Here is a tiny trained network, its code and every weight. The questions are about switching its units off for an input and a class, where a switched-off unit gives its printed mean instead of its output.

import numpy as np


def w(rows, s, z=0):
    codes = np.array(rows[::2]) - 128.0
    scale = np.full(codes.shape[1], s)
    scale[-1] = z or s
    return codes * scale


def norm(h):
    return h / np.sqrt((h * h).mean(-1, keepdims=True) + 1e-5)


def f(y):
    return y / 2 * (1 + np.tanh(0.7978845608 * (y + 0.044715 * y**3)))


def log_softmax(a):
    a = a - a.max(-1, keepdims=True)
    return a - np.log(np.exp(a).sum(-1, keepdims=True))


def net(x, mask):
    res = np.array(x, float).reshape(1, 8) / 4 @ E
    u = 0
    for l in range(3):
        y = f(norm(res) @ A[l][:, :-1].T + A[l][:, -1])
        res = res + np.where(mask[u : u + 11], y, B[l][:, -1]) @ B[l][:, :-1]
        u += 11
    return log_softmax(norm(res)[-1] @ U[:, :-1].T + U[:, -1])


A, B = {}, {}
E = w([
[129,127,127,131,133],'x0',
[42,91,142,91,195],'x1',
[131,128,124,136,140],'x2',
[125,129,129,119,118],'x3',
[128,127,130,124,123],'x4',
[39,76,94,207,1],'x5',
[191,17,59,85,153],'x6',
[131,128,121,141,145],'x7',
],0.0062)
A[0] = w([
[69,194,174,130,136,93],'L0N1',
[114,78,94,229,44,32],'L0N2',
[110,88,116,187,55,139],'L0N3',
[114,171,191,202,113,2],'L0N4',
[215,153,122,84,160,198],'L0N5',
[255,139,82,102,9,192],'L0N6',
[216,179,114,181,62,18],'L0N7',
[190,114,88,163,88,133],'L0N8',
[106,233,149,97,131,142],'L0N9',
[48,143,176,107,143,123],'L0N10',
[208,232,70,223,90,74],'L0N11',
],0.0089,0.0015)
B[0] = w([
[102,76,206,157,156,188],'L0N1',
[249,211,38,61,63,254],'L0N2',
[124,214,85,130,160,228],'L0N3',
[121,114,135,183,118,176],'L0N4',
[147,204,127,141,56,194],'L0N5',
[91,87,189,110,130,230],'L0N6',
[105,97,181,35,132,190],'L0N7',
[135,92,174,90,59,170],'L0N8',
[203,145,122,249,161,189],'L0N9',
[110,101,77,109,143,184],'L0N10',
[71,54,253,27,8,215],'L0N11',
],0.0062,0.0057)
A[1] = w([
[120,149,111,81,120,112],'L1N1',
[253,137,254,109,176,255],'L1N2',
[91,217,130,183,100,163],'L1N3',
[197,62,75,109,129,129],'L1N4',
[202,74,153,120,154,142],'L1N5',
[72,175,82,124,116,176],'L1N6',
[169,81,141,119,72,148],'L1N7',
[213,47,109,87,119,92],'L1N8',
[70,180,64,193,44,63],'L1N9',
[28,66,143,116,165,107],'L1N10',
[79,142,91,152,176,240],'L1N11',
],0.0092,0.0016)
B[1] = w([
[78,156,154,202,208,149],'L1N1',
[157,111,41,65,30,254],'L1N2',
[172,112,157,200,119,194],'L1N3',
[101,170,248,238,106,175],'L1N4',
[40,176,153,139,51,155],'L1N5',
[142,122,198,110,191,168],'L1N6',
[184,174,194,146,143,181],'L1N7',
[90,109,254,202,80,187],'L1N8',
[190,75,74,119,129,217],'L1N9',
[114,172,115,50,101,164],'L1N10',
[86,97,124,41,107,165],'L1N11',
],0.0051,0.006)
A[2] = w([
[65,111,92,92,197,167],'L2N1',
[115,60,135,80,80,182],'L2N2',
[163,76,185,150,94,215],'L2N3',
[156,128,215,177,139,127],'L2N4',
[183,202,136,79,23,220],'L2N5',
[170,81,203,190,114,79],'L2N6',
[103,95,162,128,1,137],'L2N7',
[69,127,83,123,92,249],'L2N8',
[179,139,61,126,100,104],'L2N9',
[199,155,182,51,168,131],'L2N10',
[214,161,182,147,177,144],'L2N11',
],0.0093,0.002)
B[2] = w([
[94,72,193,75,23,150],'L2N1',
[127,116,198,175,202,171],'L2N2',
[51,157,123,201,214,177],'L2N3',
[62,119,124,136,173,154],'L2N4',
[97,126,76,119,180,246],'L2N5',
[39,1,103,174,127,160],'L2N6',
[146,124,87,112,220,221],'L2N7',
[221,194,137,46,122,155],'L2N8',
[233,157,115,128,116,159],'L2N9',
[187,155,64,201,53,155],'L2N10',
[112,49,97,135,134,141],'L2N11',
],0.0062,0.011)
U = w([
[251,169,8,119,91,212],'0',
[134,101,226,25,45,191],'1',
[85,99,124,248,162,5],'2',
],0.012,0.0012)

Each question gives the input, the list of numbers given to net, and the class t.
The units are the neurons (one row each of A and B). Each row of codes is followed by its name. A weight is (code - 128) times the scale printed after its matrix; where a second scale follows, it is the last column's (A, B and U).
mask holds one flag per neuron, layer by layer. A switched-off neuron (its flag False) gives its mean, the last column of its row in B, instead of its output. The means were averaged over made-up inputs and are rounded, as every weight is.
A unit's drop is (log p(t) with every unit on - log p(t) with that unit switched off) / (log p(t) with every unit on - log p(t) with every unit switched off).
The circuit of an input: a set's keep is (log p(t) with only the set's units on - log p(t) with every unit switched off) / (log p(t) with every unit on - log p(t) with every unit switched off). Starting from the 12 units with the biggest drops (on a tie, the unit counted first), units are removed one at a time, each time the one whose removal leaves the highest keep (on an exact tie, the one counted first), for as long as the keep stays at least 0.8.
circuit, biggest first: the units of the circuit, biggest drop first
most important unit: the unit with the biggest drop
top k neurons: the k neurons with the biggest drops, biggest first
k most important neurons of layer l: the k neurons of layer l with the biggest drops, biggest first
input [4,-7,-4,-7,8,3,6,-3], class 1: 2 most important neurons of layer 0 -> (L0N6, L0N8)
input [-6,-6,3,-6,-2,-4,6,1], class 1: circuit, biggest first -> (L0N6, L1N8)
input [-1,-8,1,-1,-6,-5,0,6], class 1: circuit, biggest first -> (L0N11)
input [8,7,-3,5,-8,7,7,3], class 0: 2 most important neurons of layer 2 -> (L2N8, L2N6)
input [3,-4,-1,5,-1,-1,-4,-1], class 1: top 2 neurons -> (L0N11, L0N7)
input [1,2,-3,7,-7,-7,8,8], class 2: circuit, biggest first -> (L1N8, L1N4, L2N3)
input [2,-5,5,-7,-1,-5,-8,-8], class 2: top 2 neurons -> (L0N2, L0N9)
input [1,3,1,8,2,-4,-5,-6], class 2: top 4 neurons -> (L0N9, L0N2, L0N1, L0N7)
input [-3,-7,-3,0,3,-4,8,-7], class 2: top 3 neurons -> (L0N2, L1N8, L2N3)
input [0,-4,1,3,1,-2,-3,6], class 1: top 3 neurons -> (L0N11, L0N7, L1N2)
input [5,-5,2,4,-8,4,-4,4], class 1: top 3 neurons -> (L0N11, L0N7, L0N6)
input [-3,7,6,-2,0,7,-4,-5], class 0: 2 most important neurons of layer 1 -> (L1N9, L1N3)
input [-5,4,-6,0,-2,5,-5,-2], class 0: 3 most important neurons of layer 1 -> (L1N9, L1N8, L1N4)
input [-5,-3,-6,7,-8,3,-3,-8], class 0: 2 most important neurons of layer 0 -> (L0N2, L0N3)
input [-2,7,-3,-2,2,-7,-3,-4], class 0: most important unit -> L2N10
input [3,-7,-6,-2,7,-6,-4,-7], class 1: 4 most important neurons of layer 0 -> (L0N11, L0N7, L0N2, L0N6)
input [2,8,1,-7,8,4,-7,6], class 1: 2 most important neurons of layer 1 -> (L1N10, L1N11)
input [7,-3,5,-6,-6,-5,8,-3], class 2: top 3 neurons -> (L1N8, L0N2, L1N4)
input [3,7,-6,6,2,-7,-7,-5], class 0: 3 most important neurons of layer 0 -> (L0N9, L0N6, L0N11)
input [6,-6,1,7,4,-1,8,-8], class 2: most important unit -> L2N3
